Each row is followed by roughly how far along a hidden order it lies, from 0 to 10. A new part has a new order.
(in the rows, 128 means zero)
[  2 125 129 114 149 129 111 111 122 131 133 107 118 120 101 124 118 113
 132 132 117 125 128 123 141 139 123 140 119 125 132 136 128 126 125 128
 134 140 116 155 128 144 115 127 126 139]	2
[ 88 130 133 145 127 104 132 137 119 124 128 138 126 119 151 140 135 100
 127 125 120 141 129 132 130 149 116 123 121 123 119 146 124 144 137 128
 136  86 132 170 128 156 130 123 131 109]	8
[151 132 133 149 133 119 129 142 109 125 126 137 140 127 156 139 127 129
 131 138 126 131 133 127 132 131 137 130 125 112 122 126 126 135 121 126
 142 115 129 163 128 111 152 138 134 128]	7
[166 129 131 165 118 117 132 144 116 124 124 140 140 128 152 140 128 110
 128 121 123 134 127 127 125 130 126 128 125 117 122 132 129 137 125 128
 127 108 128 149 127 128 132 124 135 127]	7
[104 135 127 123 156 130 125 134 121 131 139 118 149 129 130 120 116 163
 130 135 108 120 138 130 130 120 141 126 122 109 137 110 126 117 114 125
 140 133 130 142 128 115 138 133 131 135]	4
[101 123 136 149 108 113 124 122 128 122 115 133 108 118 157 146 139  95
 133 145 137 135 124 126 128 149 116 139 129 132 119 157 125 137 137 129
 128 110 122 179 129 133 128 139 120 128]	8
[185 137 128 120 142 129 137 147 122 130 137 128 147 137 156 117 121 178
 126 153 126 127 136 135 124 119 145 110 128 129 135 110 126 131 117 125
 144 143 145 122 130 121 159 148 136 134]	5
[  1 125 130  94 154 124 118 115 124 125 132 106 110 116 105 125 132 159
 130 152 127 133 133 133 139 147 118 130 118 145 134 144 122 134 138 130
 156 145 126 161 129 157 127 131 126 131]	2
[127 134 125 114 154 130 132 139 123 131 138 122 150 136 131 122 122 178
 126 133 116 122 138 135 124 118 132 118 124 122 136 111 127 123 121 127
 137 135 139 131 128 121 139 125 131 133]	4
[115 135 124  93 159 122 132 134 123 132 135 115 149 133 131 115 124 182
 123 132 118 125 138 138 130 120 135 110 125 123 135 107 126 127 125 127
 145 139 143 106 128 129 143 126 133 122]	3
[ 95 136 128 115 150 119 138 145 120 127 137 128 142 134 156 123 134 178
 124 148 125 132 140 144 125 130 133 109 127 138 133 120 121 137 131 127
 150 129 149 141 129 129 158 141 133 128]	6
[ 44 128 128  94 164 136 118 121 121 128 133 108 129 125 124 123 128 163
 130 151 120 121 137 132 133 123 131 137 121 127 139 124 126 116 127 128
 148 148 129 135 128 128 135 131 123 140]	1
[201 136 130 143 117 120 142 148 113 126 129 144 150 137 179 134 125 125
 126 127 135 138 131 132 124 121 148 116 133 119 125 116 126 131 126 127
 133 116 138 134 127 117 161 145 133 129]	9
[  1 124 127  81 164 127 120 112 127 129 137 104 107 117  84 121 133 135
 127 135 122 136 133 134 139 144 109 133 117 146 134 142 126 134 142 131
 145 131 126 161 128 170 111 111 126 130]	0
[171 126 136 165 105 104 137 137 130 119 116 150 107 122 157 145 144 166
 133 162 142 143 129 132 125 163 115 122 128 140 119 151 120 145 137 127
 141 113 133 181 131 137 142 147 126 124]	10
[217 134 132 175 113 119 136 150 113 125 124 148 147 133 181 139 126 109
 128 125 129 128 133 131 124 120 142 120 130 113 123 124 125 131 124 127
 127 108 131 144 127 113 155 136 131 125]	10
[ 43 126 133 128 122 113 120 118 121 124 124 127 112 116 147 140 132  85
 131 132 126 136 126 127 137 147 118 136 123 122 119 147 125 136 139 129
 133 102 123 164 127 152 117 130 120 116]	6
[  1 121 129 102 156 126 110 108 124 127 129 106 102 112  97 127 132 112
 130 131 122 125 131 127 142 152 111 140 117 135 129 150 125 141 136 131
 138 133 117 158 129 160 113 120 126 118]	1
[ 78 123 135 145 113 110 123 121 122 122 116 135 106 118 164 147 141  85
 133 144 137 137 123 129 128 151 114 140 129 131 118 162 123 141 137 129
 134 106 124 201 129 141 133 141 119 125]	8
[160 132 133 143 127 113 135 145 111 121 127 141 140 129 168 139 133 136
 129 141 135 134 136 133 130 132 137 121 127 123 126 129 122 141 129 128
 146 117 135 159 128 121 160 140 134 124]	8
[187 130 136 170 117 107 130 142 120 120 119 139 133 125 165 141 133 135
 131 149 124 141 125 127 127 145 124 121 122 120 123 137 124 139 126 126
 141 114 130 147 130 126 140 144 134 123]	9
[ 59 127 129 114 139 123 119 118 118 127 131 121 118 118 129 130 129 104
 127 123 121 128 129 131 137 142 114 131 120 129 123 147 125 137 139 130
 133 118 125 157 127 163 121 116 124 119]	4

[166 149 136  75 126 136 134 210 144 144 107 159 119 131  55 137 115 120
 120 156 126 138 136 108 127 148 116 134 163 128 151 118 134  99  92 131
 185 131 139 123 154 142 120 108 121 123 135 143 137  93 102 113  77 123
 139 109 150 151 172 110 142 181 123 147 128 114 137  98 100  88]	3
[ 83  57 154 179  55 142 134 121 154 152 142 100 145 124   1 129 138 173
 124 118  62  55 204 158 157 104 120 145 138 185 105 134 157  97 157 139
 104 124 151 133 115 123 107 161 115 113 142 144 130 139 174 116 105 144
 120 125 147 125  58 118 121 115 126 121 110 138 102 126 140 133]	7
[166 224 108 115 184 129 132 146 148 111 127  97 122 140 195 123 124  75
 136 150 143 170 135  99  79 131 118 143 124 109 146 119 117 141  76 111
 168 121 147 108 131 132 120  79 139 114 138 168 143 103  84 133 130 116
 153  96  97 107  99 118 151 126 130 147 120 103 138 114  75  73]	4
[184 182 124  90 169 130 139 175 134 128 120 131 124 140 119 134 124  95
 125 147 143 171 124  99 106 144 119 138 138 106 147 122 120 138  77 119
 182 127 135 113 138 143 120  93 133 117 132 163 141  98  85 125  91 118
 147 106 127 128 145 113 140 152 129 150 129 109 146 109  78  78]	4
[152 160 117 137 151 131 148 141 125 128 138  88 138 138  88 140 129 109
 127 122 112 145 148 113 123 130 119 146 153 131 124 143 124 150  99 121
 188 125 130 121 114 136 119 102 136 109 140 150 138 122 120 132 106 122
 138 117 131 113  99 121 114 121 124 148 116 117 127 129  92  88]	6
[189 146 158   1 103 136 113 255 153 180  71 235  85 125  22 142  98 139
 102 189 162 159 104 111 164 166 116 113 182 114 160  91 133  36  96 136
 138 138 134 151 164 146 130 108 116 141 117 115 128  76  74 110  12 116
 131 124 182 179 255 107 143 254 135 144 157 117 142  95 110  87]	0
[135 106 155  34 104 132 130 206 152 147 101 178 115 129  51 142 119 138
 113 159 133 136 106 123 174 148 118 118 177 118 160 106 139  92 123 139
 135 140 131 160 167 146 139 132 122 134 125 102 130 106 119 110  31 127
 126 121 167 156 204 126 109 218 128 143 138 118 138 109 120 105]	3
[ 41  77 142 214 100 127 137  55 140 130 162  34 161 134 126 131 149 144
 136  96  87  86 172 156 142  86 129 142 144 157  98 149 143 154 169 128
  77 122 140 168 100 122 128 145 137 118 140 109 130 172 178 138 108 142
 115 132 125  84  21 151  79  99 126 121 115 134 102 160 139 136]	10
[ 55  24 169 167  68 129 135  73 132 164 148  76 162 135  62 139 148 172
 122  99  82  89 157 174 181 100 132 129 156 142 106 134 146 139 183 140
  75 130 133 191 124 133 130 168 126 125 128  99 127 169 179 125  40 149
  99 143 148 108  99 152  54 132 132 118 133 138 110 150 146 148]	9
[ 87 106 123 234 170 120 154  32 114  97 178  23 165 145 176 132 155 114
 138  89  89 129 147 136 110  92 130 147 111 142  86 171 128 204 141 113
 105 116 120 133  61 128 128 130 152 106 137 128 134 168 149 154 151 129
 134 128 118  68   1 148  74  65 129 129 114 130 121 164 114 126]	10
[178 206 115  90 181 128 133 156 145 114 121 119 118 142 194 126 124  81
 130 155 149 181 117 100  95 138 118 136 127 101 150 112 118 138  75 113
 162 125 142 116 136 138 124  85 138 120 131 161 142  98  78 132 107 114
 150 101 104 116 129 121 143 145 134 148 130 103 146 112  76  75]	4
[211 174 128  73 154 136 133 200 137 141 105 173 112 137  73 131 113 107
 118 166 149 164 134  97 103 154 115 136 135 116 148 114 126 105  67 122
 187 126 141 102 139 144 110  95 124 119 131 168 141  79  73 117  92 115
 152 104 137 147 172  96 153 166 131 149 135 111 148  92  77  77]	2
[ 61  56 154 170  76 131 136  82 152 138 148  75 151 131  76 137 142 159
 122 115  76  89 161 159 175  97 122 135 155 156 103 131 147 128 169 133
  71 129 140 172 116 128 129 156 128 121 134  98 128 157 170 128  75 139
 110 130 145 105  69 144  71 129 135 125 120 136 106 151 143 129]	8
[151 150 122 118 167 125 149 111 112 140 138  73 141 145 121 148 132 105
 122 115 117 174 119 120 146 133 122 142 166 109 123 143 116 168 111 120
 175 129 117 150 110 142 132 103 143 114 129 120 133 134 122 141  72 119
 129 130 137 106 127 137  76 136 129 151 128 115 133 149  99  89]	6
[ 74  47 164 123  80 131 137 114 159 126 137 110 140 128  61 138 140 160
 116 133  78 101 136 154 187 107 118 125 152 146 116 122 150 121 162 135
  68 134 133 171 127 137 137 162 126 124 128  91 126 143 163 122  53 135
 117 127 160 119  97 141  72 160 138 131 125 134 118 136 139 124]	6
[174 159 126  95 157 132 143 182 129 135 122 130 128 138  84 138 124 106
 124 141 131 159 131 105 120 146 118 139 149 116 146 130 124 135  88 124
 196 128 132 115 136 143 121 101 131 115 135 156 139 103 101 122  91 122
 142 110 132 134 146 114 130 152 125 149 125 111 141 110  85  84]	4

Part 3:
[ 88  96 108 171 153 121 100 117 165 130 125  83 120 131 117  73 133 117
 149 152 134 148 156 114 116 134 156 123  41 106 102  73 154 148 130 113
 135 129 125 163 131 133 118 159 118 159 168 122 152 179]	2
[116 116 115  92 144 126  99 119 133 119 133  92 134 131 124 106 137 156
 162 144 119 138 121 150 118 114 164 137 110 186 170 148  97 155 124 115
 141 134 128 119 135 129 122 100 123 166 139 120 144 141]	7
[ 96  98 119 172 150 124  75 129 157 121 127 119 122 125 119  71 132 119
 129 160 119 141 136 167 120 139 167 125  51 107  95  92 149 145 128 114
 142 131 125 157 132 127 122 146 118 174 198 119 148 183]	3
[122  63 151 208 147 127 123 135 163 125 119 120 101 132 130  87 126  90
 126 164  92 138 114 191 164 145 176 110  61  91   1 118 140 128 138 107
 122 120 117 170 132 124 141 150 116 173 255 103 169 175]	1
[103  73 114 203 143 124  75 125 164  99 130 129 117 113 122  91 133 122
 147 150 104 151 145 148 132 146 158 129  76 130 114  55 144 125 110 111
 155 128 125 151 142 127 142 163 122 168 152 123 149 201]	1
[113  86 141 167 136 131 174 131 146 112 134 154  95 128 121 101 140 115
 129 142 103 127  97 179 107 110 155 140  68  80  50 103 135 154 121 123
 125 131 126 162 139 130 121 202 123 143 146 125 169 151]	1
[118 107 134 164 141 124 141 138 156 121 129 116 117 148 121 101 134 120
  60 142 117 120  85 145 111 125 152 126 113  86  87 136 146 144 158 116
  95 132 125 143 134 127 109 158 122 162 236 131 149 157]	2
[108 116 108 100 151 122  98 110 136 121 131  87 132 129 121  79 137 143
 170 144 131 147 127 107 137 122 153 141  86 183 190 143 109 151 126 123
 146 132 128 122 132 135 131  99 119 170 117 121 136 142]	6
[ 98 120 100  48 147 122 106 122 151 134 132  57 145 130 114  83 138 134
 148 137 145 150 128 100  94 114 150 142 113 157 178 147 132 154 127 117
 137 132 129 136 133 140 125 108 118 173  83 130 124 138]	7
[113 134 122 118 152 123 100 140 164 132 130 104 132 161 112 134 136 126
  53 130 132 126  84 144  72 130 137 132  99  48 100 151 149 154 145 115
 101 132 128 113 131 133  92 162 120 170 182 124 133 147]	6
[106  78 130 220 150 123  88 130 156 108 127 107 114 118 122  82 126 108
 133 161 106 143 127 166 145 152 160 112  66 114  62  76 148 116 121 108
 138 130 121 170 137 123 134 152 118 175 238 108 165 190]	0
[100 108 123 184 160 121  96 134 162 132 118  71 126 145 117  80 128 106
  70 162 132 137 117 124 108 145 153 113  93  94  58 149 162 137 166 105
  99 124 121 152 127 132  95 122 117 212 250 115 143 161]	3
[106 117 129 152 151 123 127 138 158 122 128 104 121 147 120  98 133 120
  69 142 131 123 102 135  86 123 158 130  91 158  99 137 156 144 158 109
 100 131 137 148 128 130 103 161 121 176 186 128 146 161]	2
[116 114 122 124 139 125  84 128 150 117 140 107 129 132 125  84 138 128
 130 143 119 140 123 188 121 115 163 130 102 158 142 152 131 158 127 119
 132 134 125 133 136 126 125 122 122 161 171 118 145 173]	6
[117  77 130 226 135 127  10 139 158  98 130 131 120 119 129  71 130 122
 118 161 102 137 155 190 140 154 159 115  98 128  64  67 138 120 111 115
 151 134 121 158 137 126 125 168 124 160 231 113 161 218]	1
[ 99  96 123 190 147 124  96 125 166 120 130 115 116 132 120  87 134 121
 140 148 112 143 130 165 122 125 174 125  53  92  87  90 146 146 128 119
 127 135 124 160 133 128 116 169 126 173 194 114 155 186]	2
[113  97 145 176 151 127  46 136 147 124 123  76 135 145 133  68 121 143
 117 175 102 131 127 191 174 144 194 105  98 190  93 170 124 132 138 101
 143 122 113 146 129 112 123  85 122 189 255  93 167 210]	6
[ 99 135 111 114 139 123  58 137 209 153 116  42 155 145 119  52 126 116
 113 158 140 150 144 102 111 128 145 101 133 165 132 187 145 155 132 104
 132 122 121 146 115 129 100 103 119 217 235 119 144 138]	10
[110 115 120 166 146 125  85 130 165 130 129  95 119 138 120  78 133 120
  92 151 124 139 118 141 112 126 167 123  71 111  88 131 151 149 131 114
 133 131 124 162 134 131 114 166 118 186 192 120 151 170]	3
[102 137 121 188 141 130  50 164 174 130 133 109 135 168 120  93 135 147
  10 136 144 122 148 156  27 115 193 134  93  75  74 145 176 154 134 118
 116 132 127 139 128 126  48 181 125 161 226 127 149 167]	4
[100 151 108 104 144 123  70 132 133 138 123  36 149 134 120  62 129 138
 122 156 138 146 143 113 117 124 160 119 111 192 156 174 125 154 131 108
 135 125 125 129 118 128 110  87 117 197 219 114 137 119]	10
[103 103 129 171 152 123  96 139 157 129 125 100 122 148 121 111 131 111
  57 156 119 130  85 158 103 132 167 115  97  83  92 157 151 140 150 109
 103 129 120 145 130 126  95 136 116 213 241 111 151 168]	3
[108 105 135 164 141 124 162 132 152 128 118 113 116 133 122  82 131  94
 109 156 121 129 119 148 120 144 170 133  72  92  51 116 153 142 148 117
 109 121 121 160 128 131 114 155 118 177 201 130 158 165]	1
[109 107 130 154 147 125  68 137 157 118 133 105 127 130 126  74 132 119
 119 169 117 144 118 174 149 129 180 113  94 155 114 136 152 146 129 111
 133 129 121 155 132 123 120 125 120 183 229 113 154 162]	5
[113 122 126 171 139 128  77 147 165 128 133  91 128 154 120  81 135 132
  36 146 118 135  99 143  72  93 181 127  96 103  90 156 156 153 119 121
 121 133 126 136 133 126  96 165 123 162 248 124 153 159]	6
[105  83 121 243 148 127   1 141 165 106 125  99 128 130 129  66 126 129
 120 162 122 140 211 161 124 172 177 114  80 135  66  80 188 114 109 109
 159 128 121 166 132 120 107 164 124 177 201 115 145 237]	0
[115 113 116 152 145 124 118 127 159 127 133  97 121 145 118  97 136 124
  91 138 123 141  71 147 102  90 164 131 117 109 120 143 144 154 125 124
 119 137 128 142 135 131 124 166 120 166 212 125 141 149]	6
